[151 149 127 106 137 149 143] = Tudug
[176 166  75  81 138 107 112] = vaf
[113 115 108 142 126 116 120] = Pirap
[185 175  81  74 143 171 160] = zuk
[109 115 170 143 127 116 118] = Pokef
[ 86  96 173 166 122 104 110] = Deri
[ 86  96 173 166 122  98 106] = Sir
[135 132  90 120 129 130 131] = Pud
[ 86 132 173 166 122 114 106] = bev
[176 166  75  81 138 161 153] = kig
after: [135] -> [132]
vaf -> [176 166  75  81 138 107 112]
after: [113] -> [115]
Pud -> [135 132  90 120 129 130 131]

[120 135 177 146 109 107 138 181 141 124 148 152 105 119 175 113 149 118
 121 107 116 164 126 144 111 126 110 118 180 154 103] : Beve
[122 164 171 156 114  93 136 127 125 116 143 118  96  87 166 126 141 128
 127 100 122 164 134 152 127 132 134 116 167 146 100] : zuk
[143 162 182 131  94  94 101 134 114 102 126 142  98 110 154 134 135 134
 121 127 137 156 118 130 126 107 134 114 166 157 107] : kig
after: [180] -> [154]
loc: [120] -> Beve, 0
q: [120 135 177 146 109 107 138 181 141 124 148 152 105 119 175 113 149 118
 121 107 116 164 126 144 111 126 110 118 180 154 103] -> Beve
loc: [119] -> Beve, 13
after: [136] -> [127]
after: [162] -> [182]

[147 101 107 138] -> Pokef
[170  65  91 169] -> kig
[128 126 127 128] -> Sir
Pokef -> [147 101 107 138]
loc: [65] -> kig, 1
kig -> [170  65  91 169]

[112 150 175 105 114 125 165 142] -> kig
[118 141 114  86 152 113 160 113] -> zuk
[118 132 139 157 130 140 118 190] -> birak
[130 158 121 177 114 138  96 152] -> Pokef
[112 150 175 105 128 125 165 142] -> Sir
[118 117 139 157 130 140 118 190] -> Pirap
[ 97 119  65 143 157 100 143 136] -> bev
[138 150 194  93 114 141 147 128] -> Tudug
[141 136 183 142 105 154 112 163] -> Beve
[131 129  88 126 156 137 109 170] -> Deri
[115 150 194  93 114 141 147 128] -> vaf
[142 152 151  74 144 142 140 141] -> Pud
loc: [109] -> Deri, 6
Sir -> [112 150 175 105 128 125 165 142]
kig -> [112 150 175 105 114 125 165 142]
loc: [121] -> Pokef, 2
zuk -> [118 141 114  86 152 113 160 113]
loc: [131] -> Deri, 0

[131 128 125 130 129] -> bev
[146 171 147 190  70] -> Pokef
[131 135 144 119 131] -> Pud
[172 142 103 110 133] -> Pirap
Pirap -> [172 142 103 110 133]
after: [130] -> [129]
loc: [172] -> Pirap, 0
after: [125] -> [130]
after: [171] -> [147]
bev -> [131 128 125 130 129]

[128 114 140 130 126 132 129 122 119 126 128 135 120 126 127 129 131 127
 129 120 135 130 127 130 123] : bev
[126 133 133 128 125 129 128 129 119 126 130 134 128 126 125 127 128 128
 127 125 130 130 131 129 125] : Pud
[132  68 133 136 129 133 131 129 125 130 126 129 125 131 131 131 123 127
 131 131 134 125 128 126 136] : Deri
[134  78 130 135 127 137 131 126 130 123 130 122 128 134 135 132 130 132
 132 131 137 124 131 125 118] : Pokef
[131 105 135 131 127 132 130 127 123 125 128 134 124 129 127 131 127 127
 131 128 134 127 129 125 133] : Beve
[133 106 134 131 130 139 136 130 130 125 130 125 132 134 133 136 127 129
 136 131 136 124 128 121 138] : kig
[132  97 140 132 125 132 129 130 123 123 131 133 121 129 129 129 129 127
 129 123 138 127 129 127 126] : Sir
[132 105 136 131 125 134 130 130 123 127 128 135 123 129 125 131 127 126
 131 127 136 128 129 126 134] : birak
birak -> [132 105 136 131 125 134 130 130 123 127 128 135 123 129 125 131 127 126
 131 127 136 128 129 126 134]
q: [132  68 133 136 129 133 131 129 125 130 126 129 125 131 131 131 123 127
 131 131 134 125 128 126 136] -> Deri
q: [126 133 133 128 125 129 128 129 119 126 130 134 128 126 125 127 128 128
 127 125 130 130 131 129 125] -> Pud

[122 112  80 107 116] = Beve
[122 171 119 141 160] = Tudug
[181  85 140 113  94] = kig
Beve -> [122 112  80 107 116]
loc: [160] -> Tudug, 4

[132 131 110 113 133 132]  vaf
[114 131 110 113 133 115]  Deri
[125 136 116 139 117 146]  Pirap
[106 148 121 112 110 112]  Pud
[150 160 175 110  87 124]  Sir
after: [87] -> [124]
after: [136] -> [116]

